Below is a small trained network, with its code and all its weights. Each question gives an input and a class and asks what happens when units are switched off, that is, made to give their printed mean instead of their output.

import numpy as np


def w(rows, s, z=0):
    codes = np.array(rows[::2]) - 128.0
    scale = np.full(codes.shape[1], s)
    scale[-1] = z or s
    return codes * scale


def f(y):
    return y / 2 * (1 + np.tanh(0.7978845608 * (y + 0.044715 * y**3)))


def log_softmax(a):
    a = a - a.max(-1, keepdims=True)
    return a - np.log(np.exp(a).sum(-1, keepdims=True))


def net(x, mask):
    res = np.array(x, float).reshape(1, 6) / 4 @ E
    y = f(res @ A[0][:, :-1].T + A[0][:, -1])
    res = res + np.where(mask, y, B[0][:, -1]) @ B[0][:, :-1]
    return log_softmax(res[-1] @ U[:, :-1].T + U[:, -1])


A, B = {}, {}
E = w([
[130,127,124,125],'x0',
[109,131,112,125],'x1',
[137,254,190,201],'x2',
[145,162,82,28],'x3',
[215,125,241,120],'x4',
[114,128,114,129],'x5',
],0.0089)
A[0] = w([
[233,96,216,81,215],'neuron 0',
[124,21,129,126,3],'neuron 1',
[110,91,143,207,34],'neuron 2',
[159,34,114,144,66],'neuron 3',
[121,197,142,144,73],'neuron 4',
[106,91,150,187,38],'neuron 5',
[96,126,98,152,168],'neuron 6',
[159,164,98,184,10],'neuron 7',
[120,140,22,153,194],'neuron 8',
[195,247,213,249,132],'neuron 9',
[63,182,191,117,55],'neuron 10',
[148,180,176,158,12],'neuron 11',
[173,175,91,189,36],'neuron 12',
[135,86,169,196,75],'neuron 13',
[114,64,125,241,73],'neuron 14',
[105,193,131,159,144],'neuron 15',
[197,63,65,165,9],'neuron 16',
[70,142,175,162,51],'neuron 17',
[85,64,161,81,20],'neuron 18',
],0.011,0.0046)
B[0] = w([
[14,165,148,192,202],'neuron 0',
[248,151,53,144,154],'neuron 1',
[146,157,150,24,146],'neuron 2',
[121,154,43,193,153],'neuron 3',
[217,130,83,104,155],'neuron 4',
[125,176,138,56,139],'neuron 5',
[83,106,187,185,156],'neuron 6',
[167,122,68,254,133],'neuron 7',
[70,143,220,145,195],'neuron 8',
[115,85,108,122,248],'neuron 9',
[166,155,21,132,146],'neuron 10',
[103,141,74,139,154],'neuron 11',
[156,124,78,143,141],'neuron 12',
[82,154,141,70,151],'neuron 13',
[83,192,163,46,165],'neuron 14',
[111,26,71,145,168],'neuron 15',
[178,146,68,176,137],'neuron 16',
[235,124,81,31,142],'neuron 17',
[201,166,53,158,140],'neuron 18',
],0.0082,0.014)
U = w([
[180,48,40,183,48],'0',
[100,12,134,144,254],'1',
[123,146,126,61,157],'2',
[80,56,138,181,94],'3',
[123,49,135,151,182],'4',
],0.011,0.004)

Each question gives the input, the list of numbers given to net, and the class t.
The units are the neurons (one row each of A and B). Each row of codes is followed by its name. A weight is (code - 128) times the scale printed after its matrix; where a second scale follows, it is the last column's (A, B and U).
mask holds one flag per neuron, in row order. A switched-off neuron (its flag False) gives its mean, the last column of its row in B, instead of its output. The means were averaged over made-up inputs and are rounded, as every weight is.
A unit's drop is (log p(t) with every unit on - log p(t) with that unit switched off) / (log p(t) with every unit on - log p(t) with every unit switched off).
The circuit of an input: a set's keep is (log p(t) with only the set's units on - log p(t) with every unit switched off) / (log p(t) with every unit on - log p(t) with every unit switched off). Starting from the 12 units with the biggest drops (on a tie, the unit counted first), units are removed one at a time, each time the one whose removal leaves the highest keep (on an exact tie, the one counted first), for as long as the keep stays at least 0.8.
units of the circuit, in order: the units of the circuit, biggest drop first
k most important neurons: the k neurons with the biggest drops, biggest first
drop when u is switched off: that unit's drop, to one decimal
input [8,-5,8,-6,-8,-5], class 0: units of the circuit, in order : neuron 7; neuron 17
input [4,3,4,4,-8,3], class 3: units of the circuit, in order : neuron 8; neuron 6
input [-3,3,-1,4,7,-6], class 3: units of the circuit, in order : neuron 0
input [2,-4,-7,0,-2,6], class 0: units of the circuit, in order : neuron 1; neuron 3
input [0,1,-8,6,-4,-8], class 0: units of the circuit, in order : neuron 1; neuron 18
input [-2,1,6,-4,3,6], class 0: units of the circuit, in order : neuron 8; neuron 10; neuron 4
input [-6,-1,6,0,5,-1], class 0: 3 most important neurons : neuron 8; neuron 10; neuron 4
input [-1,5,-8,1,3,-5], class 0: drop when neuron 1 is switched off : 0.1
input [1,2,-2,-5,2,3], class 2: drop when neuron 15 is switched off : 0.2
input [2,4,4,-7,2,2], class 2: drop when neuron 2 is switched off : 0.2
